Below is a small trained network, with its code and all its weights. Each question gives an input and a target symbol and asks what happens when units are switched off, that is, made to give their printed mean instead of their output.

import numpy as np


def w(rows, s, z=0):
    codes = np.array(rows[::2]) - 128.0
    scale = np.full(codes.shape[1], s)
    scale[-1] = z or s
    return codes * scale


def f(y):
    return y / 2 * (1 + np.tanh(0.7978845608 * (y + 0.044715 * y**3)))


def softmax(a):
    e = np.exp(a - a.max(-1, keepdims=True))
    return e / e.sum(-1, keepdims=True)


def log_softmax(a):
    a = a - a.max(-1, keepdims=True)
    return a - np.log(np.exp(a).sum(-1, keepdims=True))


def net(x, mask):
    ids = ['ΞΣΦΨγδεζηλπτ'.index(c) for c in x.split()]
    T = len(ids)
    res = E[ids] + P[:T]
    u = 0
    for l in range(2):
        r = res
        for j in range(2):
            rows = slice(4 * j, 4 * j + 4)
            q, k, v = (r @ M[l][rows].T for M in (Q, K, V))
            z = softmax(np.where(np.tri(T) > 0, q @ k.T / 4**0.5, -1e9)) @ v
            o = O[l][rows]
            res = res + np.where(mask[u + j], z, o[:, -1]) @ o[:, :-1]
        u += 2
        y = f(res @ A[l][:, :-1].T + A[l][:, -1])
        res = res + np.where(mask[u : u + 4], y, B[l][:, -1]) @ B[l][:, :-1]
        u += 4
    return log_softmax(res[-1] @ U[:, :-1].T + U[:, -1])


Q, K, V, O, A, B = {}, {}, {}, {}, {}, {}
E = w([
[167,49,165,100],'Ξ',
[187,154,57,205],'Σ',
[196,228,121,198],'Φ',
[169,118,121,136],'Ψ',
[151,158,249,96],'γ',
[68,203,148,149],'δ',
[40,105,150,99],'ε',
[145,153,124,127],'ζ',
[82,78,87,145],'η',
[161,121,123,132],'λ',
[224,73,112,146],'π',
[71,177,128,155],'τ',
],0.014)
P = w([
[130,100,124,117],'0',
[147,160,164,140],'1',
[134,151,144,126],'2',
[135,137,149,138],'3',
[157,145,125,97],'4',
[88,125,136,168],'5',
[190,159,123,66],'6',
[80,120,143,189],'7',
[151,169,54,40],'8',
[109,118,183,205],'9',
[125,178,12,7],'10',
[135,101,213,230],'11',
[152,187,75,38],'12',
],0.011)
Q[0] = w([
[134,156,103,10],'L0H0',
[155,187,67,15],'L0H0',
[190,116,134,85],'L0H0',
[87,81,192,188],'L0H0',
[188,228,92,162],'L0H1',
[207,46,130,126],'L0H1',
[140,121,126,14],'L0H1',
[70,64,155,189],'L0H1',
],0.014)
K[0] = w([
[134,109,151,220],'L0H0',
[117,85,186,231],'L0H0',
[75,143,113,152],'L0H0',
[159,173,59,62],'L0H0',
[175,184,87,183],'L0H1',
[202,51,136,93],'L0H1',
[137,140,97,8],'L0H1',
[90,73,184,187],'L0H1',
],0.015)
V[0] = w([
[146,254,187,9],'L0H0',
[253,39,139,44],'L0H0',
[25,28,228,59],'L0H0',
[166,190,60,197],'L0H0',
[93,71,230,109],'L0H1',
[78,55,97,123],'L0H1',
[183,214,104,143],'L0H1',
[145,182,56,188],'L0H1',
],0.0083)
O[0] = w([
[76,103,130,43,5],'L0H0',
[253,117,160,99,203],'L0H0',
[162,232,216,140,152],'L0H0',
[99,70,72,134,114],'L0H0',
[111,222,57,140,114],'L0H1',
[159,203,144,141,95],'L0H1',
[106,33,140,113,160],'L0H1',
[112,77,192,126,132],'L0H1',
],0.012,0.0013)
A[0] = w([
[132,131,77,184,41],'L0N0',
[129,140,252,87,149],'L0N1',
[104,75,199,153,107],'L0N2',
[110,157,138,139,1],'L0N3',
],0.011,0.0036)
B[0] = w([
[213,161,254,164,152],'L0N0',
[96,125,14,118,254],'L0N1',
[124,228,33,145,206],'L0N2',
[168,195,204,98,125],'L0N3',
],0.0074,0.0072)
Q[1] = w([
[113,116,156,125],'L1H0',
[128,126,148,128],'L1H0',
[134,150,106,141],'L1H0',
[121,111,183,120],'L1H0',
[171,141,12,149],'L1H1',
[136,154,3,167],'L1H1',
[109,136,107,124],'L1H1',
[136,112,163,85],'L1H1',
],0.021)
K[1] = w([
[120,140,145,113],'L1H0',
[125,140,144,145],'L1H0',
[111,120,129,165],'L1H0',
[130,156,158,131],'L1H0',
[152,158,249,60],'L1H1',
[194,169,239,72],'L1H1',
[159,145,162,143],'L1H1',
[81,106,86,185],'L1H1',
],0.019)
V[1] = w([
[169,158,9,190],'L1H0',
[92,137,30,145],'L1H0',
[158,135,2,191],'L1H0',
[142,103,112,148],'L1H0',
[108,129,214,158],'L1H1',
[59,123,125,140],'L1H1',
[123,198,62,189],'L1H1',
[149,120,138,195],'L1H1',
],0.0086)
O[1] = w([
[65,51,231,104,234],'L1H0',
[88,144,238,100,200],'L1H0',
[86,65,254,112,242],'L1H0',
[150,110,162,142,152],'L1H0',
[144,164,77,173,114],'L1H1',
[53,117,99,132,55],'L1H1',
[108,183,218,111,246],'L1H1',
[166,134,151,170,159],'L1H1',
],0.0089,0.014)
A[1] = w([
[159,92,11,109,236],'L1N0',
[105,87,141,140,30],'L1N1',
[95,121,183,126,2],'L1N2',
[65,143,105,237,84],'L1N3',
],0.012,0.0049)
B[1] = w([
[31,25,114,92,129],'L1N0',
[189,181,81,135,169],'L1N1',
[175,168,12,160,251],'L1N2',
[104,91,37,167,133],'L1N3',
],0.011,0.026)
U = w([
[170,184,201,38,49],'Ξ',
[133,144,130,133,56],'Σ',
[135,175,90,76,7],'Φ',
[70,110,207,102,126],'Ψ',
[69,175,163,3,161],'γ',
[13,160,165,125,122],'δ',
[62,235,165,102,12],'ε',
[32,110,199,92,253],'ζ',
[52,167,235,206,241],'η',
[70,118,205,94,137],'λ',
[108,88,228,105,79],'π',
[14,155,177,145,134],'τ',
],0.0057,0.0058)

Each question gives the input, a string of symbols that net reads in full, and the target symbol t.
The units are the heads (4 rows each of Q, K, V and O) and the neurons (one row each of A and B). Each row of codes is followed by its name. A weight is (code - 128) times the scale printed after its matrix; where a second scale follows, it is the last column's (O, A, B and U).
mask holds one flag per unit, layer by layer, with each layer's heads first. A switched-off unit (its flag False) gives its mean, the last column of its rows in O or B, instead of its output. The means were averaged over made-up inputs and are rounded, as every weight is.
A unit's drop is (log p(t) with every unit on - log p(t) with that unit switched off) / (log p(t) with every unit on - log p(t) with every unit switched off).
The circuit of an input: a set's keep is (log p(t) with only the set's units on - log p(t) with every unit switched off) / (log p(t) with every unit on - log p(t) with every unit switched off). Starting from all 12 units, units are removed one at a time, each time the one whose removal leaves the highest keep (on an exact tie, the one counted first), for as long as the keep stays at least 0.8.
units of the circuit, in order: the units of the circuit, biggest drop first
most important unit: the unit with the biggest drop
top k neurons: the k neurons with the biggest drops, biggest first
top k neurons in layer l: the k neurons of layer l with the biggest drops, biggest first
heads that matter: for each layer, one digit per head in row order, 1 if its drop is at least 0.15 and else 0, layers parted by /
input ε γ η, target ε: heads that matter : 11 / 01
input η Ξ Φ Ξ π γ ζ η Φ, target η: heads that matter : 10 / 01
input γ γ ζ Σ γ η, target γ: units of the circuit, in order : (L0H0; L1H1; L0H1)
input Ξ Ψ γ η ε η Σ Ξ ζ γ Φ, target γ: heads that matter : 11 / 00
input Φ γ γ, target γ: most important unit : L0N2
input ε γ η η ε, target ε: heads that matter : 11 / 01
input Φ τ η ε η η Ξ η π, target η: heads that matter : 10 / 00
input η γ Ξ λ Σ τ ζ γ π η ζ, target η: heads that matter : 10 / 01
input Ξ η ε Σ ε Ψ Ξ ζ, target Ξ: units of the circuit, in order : (L0H0; L0N1; L1H1)
input λ γ Φ η γ ε γ η, target γ: heads that matter : 10 / 00
input η ε γ γ ε γ, target ε: heads that matter : 11 / 00
input Ξ Ξ ζ λ η, target Ξ: units of the circuit, in order : (L0H0; L0H1; L1H1)
input π π Ξ, target π: units of the circuit, in order : (L1N2; L0H0; L1H1; L1H0)
input ε π γ Σ Ξ ε γ ε, target γ: most important unit : L0H0
input ζ λ η ε η Ψ η Σ Σ Ψ Ξ π, target Ξ: heads that matter : 11 / 10
input Σ Σ η η, target Σ: heads that matter : 10 / 10
input ζ δ π π Ξ ε δ Ξ η η λ η Σ, target η: top 2 neurons : (L0N2; L1N2)
input ζ ζ η, target ζ: top 2 neurons in layer 1 : (L1N2; L1N0)
input δ Σ Ξ Σ η Φ Ξ δ Ξ ε Φ Σ, target Φ: units of the circuit, in order : (L1N2; L1N1; L0H0; L1H0)
input η Ψ δ ε γ π Ξ Ψ Ξ Σ η, target η: heads that matter : 11 / 01
input ε Φ Ξ Ξ η, target ε: units of the circuit, in order : (L0H1; L0H0; L1H1)
